Below are the code and all the weights of a small trained network. Each question names an input and a target symbol and asks about switching units off, where a switched-off unit gives its printed mean instead of its output.

import numpy as np


def w(rows, s, z=0):
    codes = np.array(rows[::2]) - 128.0
    scale = np.full(codes.shape[1], s)
    scale[-1] = z or s
    return codes * scale


def f(y):
    return y / 2 * (1 + np.tanh(0.7978845608 * (y + 0.044715 * y**3)))


def softmax(a):
    e = np.exp(a - a.max(-1, keepdims=True))
    return e / e.sum(-1, keepdims=True)


def log_softmax(a):
    a = a - a.max(-1, keepdims=True)
    return a - np.log(np.exp(a).sum(-1, keepdims=True))


def net(x, mask):
    ids = ['αδεηλμξπτφψ'.index(c) for c in x.split()]
    T = len(ids)
    res = E[ids] + P[:T]
    u = 0
    for l in range(3):
        r = res
        for j in range(3):
            rows = slice(2 * j, 2 * j + 2)
            q, k, v = (r @ M[l][rows].T for M in (Q, K, V))
            z = softmax(np.where(np.tri(T) > 0, q @ k.T / 2**0.5, -1e9)) @ v
            o = O[l][rows]
            res = res + np.where(mask[u + j], z, o[:, -1]) @ o[:, :-1]
        u += 3
        y = f(res @ A[l][:, :-1].T + A[l][:, -1])
        res = res + np.where(mask[u : u + 4], y, B[l][:, -1]) @ B[l][:, :-1]
        u += 4
    return log_softmax(res[-1] @ U[:, :-1].T + U[:, -1])


Q, K, V, O, A, B = {}, {}, {}, {}, {}, {}
E = w([
[127,115,94],'α',
[144,173,199],'δ',
[123,169,175],'ε',
[120,140,116],'η',
[117,184,121],'λ',
[102,137,120],'μ',
[81,148,149],'ξ',
[101,139,123],'π',
[82,140,107],'τ',
[251,191,88],'φ',
[129,139,147],'ψ',
],0.018)
P = w([
[96,149,136],'0',
[95,129,92],'1',
[124,18,174],'2',
[102,208,174],'3',
[99,160,78],'4',
[151,58,180],'5',
[155,204,148],'6',
[103,132,39],'7',
[156,99,200],'8',
[201,159,81],'9',
[102,103,10],'10',
[145,111,185],'11',
[59,183,184],'12',
],0.014)
Q[0] = w([
[118,67,135],'L0H0',
[94,159,42],'L0H0',
[85,114,54],'L0H1',
[100,72,59],'L0H1',
[162,52,65],'L0H2',
[105,143,5],'L0H2',
],0.011)
K[0] = w([
[63,135,154],'L0H0',
[156,210,76],'L0H0',
[109,2,80],'L0H1',
[67,121,26],'L0H1',
[124,125,183],'L0H2',
[129,149,108],'L0H2',
],0.0061)
V[0] = w([
[174,115,47],'L0H0',
[70,80,237],'L0H0',
[251,128,100],'L0H1',
[119,125,254],'L0H1',
[134,118,234],'L0H2',
[137,81,248],'L0H2',
],0.0072)
O[0] = w([
[250,56,156,108],'L0H0',
[211,72,75,37],'L0H0',
[137,77,113,44],'L0H1',
[182,1,73,133],'L0H1',
[235,145,174,73],'L0H2',
[129,108,125,4],'L0H2',
],0.0068,0.0024)
A[0] = w([
[137,2,44,254],'L0N0',
[187,63,26,18],'L0N1',
[45,139,117,133],'L0N2',
[146,213,122,27],'L0N3',
],0.0038,0.002)
B[0] = w([
[92,237,181,123],'L0N0',
[201,255,21,29],'L0N1',
[97,195,57,253],'L0N2',
[223,56,102,162],'L0N3',
],0.0054,0.0012)
Q[1] = w([
[158,113,89],'L1H0',
[94,195,92],'L1H0',
[254,87,72],'L1H1',
[193,201,127],'L1H1',
[222,102,51],'L1H2',
[181,105,75],'L1H2',
],0.0095)
K[1] = w([
[102,93,132],'L1H0',
[169,107,155],'L1H0',
[188,169,144],'L1H1',
[252,133,68],'L1H1',
[126,143,86],'L1H2',
[174,87,101],'L1H2',
],0.018)
V[1] = w([
[42,124,219],'L1H0',
[66,136,136],'L1H0',
[71,80,45],'L1H1',
[90,80,139],'L1H1',
[142,175,99],'L1H2',
[131,137,255],'L1H2',
],0.01)
O[1] = w([
[152,70,78,252],'L1H0',
[88,169,41,228],'L1H0',
[1,113,147,165],'L1H1',
[88,40,47,61],'L1H1',
[107,184,189,239],'L1H2',
[103,116,55,184],'L1H2',
],0.0077,0.0022)
A[1] = w([
[80,118,92,114],'L1N0',
[206,130,94,105],'L1N1',
[246,160,83,142],'L1N2',
[102,115,71,4],'L1N3',
],0.013,0.0027)
B[1] = w([
[198,159,3,215],'L1N0',
[146,198,90,187],'L1N1',
[142,55,132,254],'L1N2',
[236,25,83,158],'L1N3',
],0.0065,0.0074)
Q[2] = w([
[189,177,95],'L2H0',
[183,119,30],'L2H0',
[143,8,224],'L2H1',
[125,108,173],'L2H1',
[240,142,125],'L2H2',
[201,74,154],'L2H2',
],0.011)
K[2] = w([
[209,126,181],'L2H0',
[110,152,112],'L2H0',
[55,126,55],'L2H1',
[134,107,79],'L2H1',
[72,253,202],'L2H2',
[137,75,101],'L2H2',
],0.012)
V[2] = w([
[132,71,143],'L2H0',
[148,115,2],'L2H0',
[88,151,169],'L2H1',
[57,64,94],'L2H1',
[185,169,71],'L2H2',
[153,138,103],'L2H2',
],0.0092)
O[2] = w([
[181,24,8,86],'L2H0',
[125,173,166,246],'L2H0',
[52,209,81,77],'L2H1',
[101,80,12,45],'L2H1',
[208,65,4,218],'L2H2',
[166,170,207,164],'L2H2',
],0.0028,0.011)
A[2] = w([
[160,202,84,164],'L2N0',
[146,243,74,101],'L2N1',
[128,114,148,254],'L2N2',
[254,154,105,185],'L2N3',
],0.0086,0.0062)
B[2] = w([
[193,20,181,236],'L2N0',
[226,150,159,231],'L2N1',
[34,100,117,187],'L2N2',
[4,154,108,254],'L2N3',
],0.011,0.0081)
U = w([
[138,123,91,45],'α',
[59,166,64,253],'δ',
[52,24,101,171],'ε',
[140,162,79,66],'η',
[216,176,124,73],'λ',
[162,157,70,105],'μ',
[140,204,36,75],'ξ',
[164,140,80,93],'π',
[204,76,101,150],'τ',
[91,249,148,154],'φ',
[124,116,102,221],'ψ',
],0.012,0.006)

Each question gives the input, a string of symbols that net reads in full, and the target symbol t.
The units are the heads (2 rows each of Q, K, V and O) and the neurons (one row each of A and B). Each row of codes is followed by its name. A weight is (code - 128) times the scale printed after its matrix; where a second scale follows, it is the last column's (O, A, B and U).
mask holds one flag per unit, layer by layer, with each layer's heads first. A switched-off unit (its flag False) gives its mean, the last column of its rows in O or B, instead of its output. The means were averaged over made-up inputs and are rounded, as every weight is.
A unit's drop is (log p(t) with every unit on - log p(t) with that unit switched off) / (log p(t) with every unit on - log p(t) with every unit switched off).
The circuit of an input: a set's keep is (log p(t) with only the set's units on - log p(t) with every unit switched off) / (log p(t) with every unit on - log p(t) with every unit switched off). Starting from the 12 units with the biggest drops (on a tie, the unit counted first), units are removed one at a time, each time the one whose removal leaves the highest keep (on an exact tie, the one counted first), for as long as the keep stays at least 0.8.
units of the circuit, in order: the units of the circuit, biggest drop first
unit that matters most: the unit with the biggest drop
top k neurons: the k neurons with the biggest drops, biggest first
top k neurons in layer l: the k neurons of layer l with the biggest drops, biggest first
which heads matter: for each layer, one digit per head in row order, 1 if its drop is at least 0.15 and else 0, layers parted by /
input λ ε δ π ψ μ λ λ λ λ π μ, target δ: units of the circuit, in order	[L2N0, L2N1]
input ε λ μ λ μ τ λ μ, target τ: top 3 neurons	[L1N0, L2N0, L2N1]
input α λ λ λ ε λ η η φ μ, target φ: unit that matters most	L2N3
input τ ε λ α ε π λ φ λ φ ξ, target φ: which heads matter	110 / 100 / 010
input λ ε τ μ ε λ δ λ τ ψ, target δ: top 2 neurons	[L2N3, L1N2]
input μ φ ψ τ λ π π α τ, target δ: top 4 neurons	[L2N0, L2N1, L1N2, L1N1]
input π τ τ φ δ δ τ φ τ λ, target φ: top 2 neurons in layer 1	[L1N1, L1N2]
input φ λ η λ η λ ε δ λ φ τ, target φ: units of the circuit, in order	[L1H0, L0H1]
input φ τ φ α, target φ: which heads matter	000 / 100 / 010
input ε η μ φ ε λ μ τ φ μ ε, target φ: top 2 neurons	[L2N0, L1N3]
input ξ λ τ τ τ λ λ τ ξ, target δ: units of the circuit, in order	[L2N0, L1H1]
input φ μ λ δ λ ψ φ τ ε, target ε: top 2 neurons	[L2N1, L1N0]
input α λ τ λ ψ φ λ η η ε, target φ: top 3 neurons	[L2N3, L1N1, L1N3]
input α η ξ π α δ π ε μ ε, target δ: top 4 neurons	[L2N3, L1N2, L1N0, L2N1]
input η ε δ α μ λ λ φ φ τ π, target φ: units of the circuit, in order	[L1H0, L0H0, L0H1]
input μ δ τ φ α φ, target δ: units of the circuit, in order	[L2N3]
input ε τ τ λ α, target τ: units of the circuit, in order	[L2N0, L1N0, L2N1, L1H0]
input δ λ δ μ ψ ξ ε μ λ φ δ, target φ: units of the circuit, in order	[L2N0, L2H1, L1H1, L0H0]
input λ α λ λ ψ τ λ τ ξ φ η, target φ: units of the circuit, in order	[L1H0, L0H1, L0H0]
input π ε ψ ε δ λ, target ε: units of the circuit, in order	[L2N1]
input φ ξ λ λ λ, target λ: units of the circuit, in order	[L2N1, L1N2, L2N0]
